Below are the code and all the weights of a small trained network. Each question names an input and a target symbol and asks about switching units off, where a switched-off unit gives its printed mean instead of its output.

import numpy as np


def w(rows, s, z=0):
    codes = np.array(rows[::2]) - 128.0
    scale = np.full(codes.shape[1], s)
    scale[-1] = z or s
    return codes * scale


def f(y):
    return np.maximum(y, 0)


def softmax(a):
    e = np.exp(a - a.max(-1, keepdims=True))
    return e / e.sum(-1, keepdims=True)


def log_softmax(a):
    a = a - a.max(-1, keepdims=True)
    return a - np.log(np.exp(a).sum(-1, keepdims=True))


def net(x, mask):
    ids = ['βδεηστ'.index(c) for c in x.split()]
    T = len(ids)
    res = E[ids] + P[:T]
    r = res
    for j in range(2):
        rows = slice(2 * j, 2 * j + 2)
        q, k, v = (r @ M[0][rows].T for M in (Q, K, V))
        z = softmax(np.where(np.tri(T) > 0, q @ k.T / 2**0.5, -1e9)) @ v
        o = O[0][rows]
        res = res + np.where(mask[j], z, o[:, -1]) @ o[:, :-1]
    y = f(res @ A[0][:, :-1].T + A[0][:, -1])
    res = res + np.where(mask[2:10], y, B[0][:, -1]) @ B[0][:, :-1]
    return log_softmax(res[-1] @ U[:, :-1].T + U[:, -1])


Q, K, V, O, A, B = {}, {}, {}, {}, {}, {}
E = w([
[96,96,67,162,88,92],'β',
[149,185,103,225,126,208],'δ',
[107,98,30,205,106,142],'ε',
[57,111,97,139,88,71],'η',
[62,205,52,150,140,132],'σ',
[132,183,73,156,126,2],'τ',
],0.015)
P = w([
[68,8,134,183,104,109],'0',
[102,169,90,98,174,189],'1',
[85,190,67,99,197,175],'2',
[105,228,83,105,184,160],'3',
[120,229,72,132,158,158],'4',
[135,249,83,143,151,141],'5',
[128,232,59,146,130,121],'6',
[123,244,62,154,116,101],'7',
[122,244,51,160,93,92],'8',
[114,222,30,157,85,59],'9',
[136,253,49,166,71,57],'10',
[152,254,47,181,43,58],'11',
],0.0079)
Q[0] = w([
[156,93,196,46,138,132],'head 1',
[150,7,215,48,149,172],'head 1',
[95,180,91,225,35,135],'head 2',
[44,190,75,176,127,113],'head 2',
],0.011)
K[0] = w([
[97,199,57,62,85,225],'head 1',
[157,159,64,1,98,177],'head 1',
[29,151,46,164,62,107],'head 2',
[144,188,102,191,156,30],'head 2',
],0.0091)
V[0] = w([
[191,174,101,189,104,206],'head 1',
[131,247,64,146,163,137],'head 1',
[4,126,135,168,125,214],'head 2',
[154,56,121,155,176,129],'head 2',
],0.012)
O[0] = w([
[227,222,84,170,119,207,47],'head 1',
[195,177,70,2,167,146,104],'head 1',
[148,150,154,82,29,192,6],'head 2',
[222,144,114,172,93,39,1],'head 2',
],0.011,0.0058)
A[0] = w([
[150,37,66,166,61,149,160],'neuron 1',
[165,90,194,124,141,167,4],'neuron 2',
[135,31,135,136,246,218,167],'neuron 3',
[201,186,104,163,110,51,115],'neuron 4',
[217,199,33,103,138,122,123],'neuron 5',
[115,67,158,60,116,36,155],'neuron 6',
[60,115,46,97,108,128,116],'neuron 7',
[152,255,70,186,126,148,134],'neuron 8',
],0.0087,0.011)
B[0] = w([
[151,157,130,124,114,122,183],'neuron 1',
[134,11,154,195,194,107,128],'neuron 2',
[147,105,136,121,188,32,174],'neuron 3',
[122,104,102,139,170,175,165],'neuron 4',
[149,145,187,195,127,139,229],'neuron 5',
[144,103,146,129,155,141,231],'neuron 6',
[185,134,137,124,105,122,254],'neuron 7',
[104,76,98,97,114,95,247],'neuron 8',
],0.013,0.012)
U = w([
[120,157,203,143,87,69,126],'β',
[179,123,111,157,104,112,74],'δ',
[85,136,56,68,77,117,183],'ε',
[151,101,254,138,108,78,1],'η',
[218,196,236,102,137,103,163],'σ',
[157,90,129,73,187,86,210],'τ',
],0.0077,0.0078)

Each question gives the input, a string of symbols that net reads in full, and the target symbol t.
The units are the heads (2 rows each of Q, K, V and O) and the neurons (one row each of A and B). Each row of codes is followed by its name. A weight is (code - 128) times the scale printed after its matrix; where a second scale follows, it is the last column's (O, A, B and U).
mask holds one flag per unit, heads first, then neurons. A switched-off unit (its flag False) gives its mean, the last column of its rows in O or B, instead of its output. The means were averaged over made-up inputs and are rounded, as every weight is.
A unit's drop is (log p(t) with every unit on - log p(t) with that unit switched off) / (log p(t) with every unit on - log p(t) with every unit switched off).
The circuit of an input: a set's keep is (log p(t) with only the set's units on - log p(t) with every unit switched off) / (log p(t) with every unit on - log p(t) with every unit switched off). Starting from all 10 units, units are removed one at a time, each time the one whose removal leaves the highest keep (on an exact tie, the one counted first), for as long as the keep stays at least 0.8.
units of the circuit, in order: the units of the circuit, biggest drop first
unit that matters most: the unit with the biggest drop
top k neurons: the k neurons with the biggest drops, biggest first
which heads matter: for each layer, one digit per head in row order, 1 if its drop is at least 0.15 and else 0, layers parted by /
input ε τ τ τ τ ε δ τ τ δ σ ε, target ε: which heads matter	10
input η ε δ τ ε δ, target η: units of the circuit, in order	[head 1]
input ε η ε ε, target ε: which heads matter	01
input ε δ σ σ σ σ τ σ ε β, target ε: which heads matter	10
input β δ δ, target β: which heads matter	11
input σ β τ δ τ ε τ η σ σ, target σ: top 2 neurons	[neuron 5; neuron 7]
input ε ε σ, target ε: units of the circuit, in order	[head 2; neuron 5]
input β β β τ β ε σ δ ε, target β: which heads matter	10
input σ τ τ τ β τ σ, target σ: units of the circuit, in order	[neuron 5; head 1]
input δ τ σ τ δ β β β τ τ, target δ: units of the circuit, in order	[neuron 5; head 1; neuron 8]
input τ τ τ σ τ σ σ β τ δ, target τ: which heads matter	01
input ε β β ε δ, target ε: top 2 neurons	[neuron 8; neuron 7]
input β β η, target β: units of the circuit, in order	[head 1; head 2]
input σ η β, target σ: units of the circuit, in order	[head 2; neuron 8]
input σ ε τ σ σ τ ε δ β τ τ τ, target σ: top 2 neurons	[neuron 5; neuron 7]
input δ η τ β ε β τ σ η ε η, target δ: unit that matters most	neuron 5
input σ ε β δ τ τ β η, target σ: units of the circuit, in order	[head 1; neuron 5]
input δ δ δ ε τ η, target δ: units of the circuit, in order	[head 1; neuron 5; neuron 8]
input δ δ σ δ, target δ: units of the circuit, in order	[neuron 5; neuron 8; head 1]
input η β η, target η: units of the circuit, in order	[head 1]
input ε δ τ τ β β η, target ε: units of the circuit, in order	[head 1; neuron 5; neuron 6]
input δ τ δ τ σ τ σ, target δ: top 3 neurons	[neuron 5; neuron 8; neuron 6]
input η τ δ τ δ σ β β, target η: top 2 neurons	[neuron 6; neuron 8]
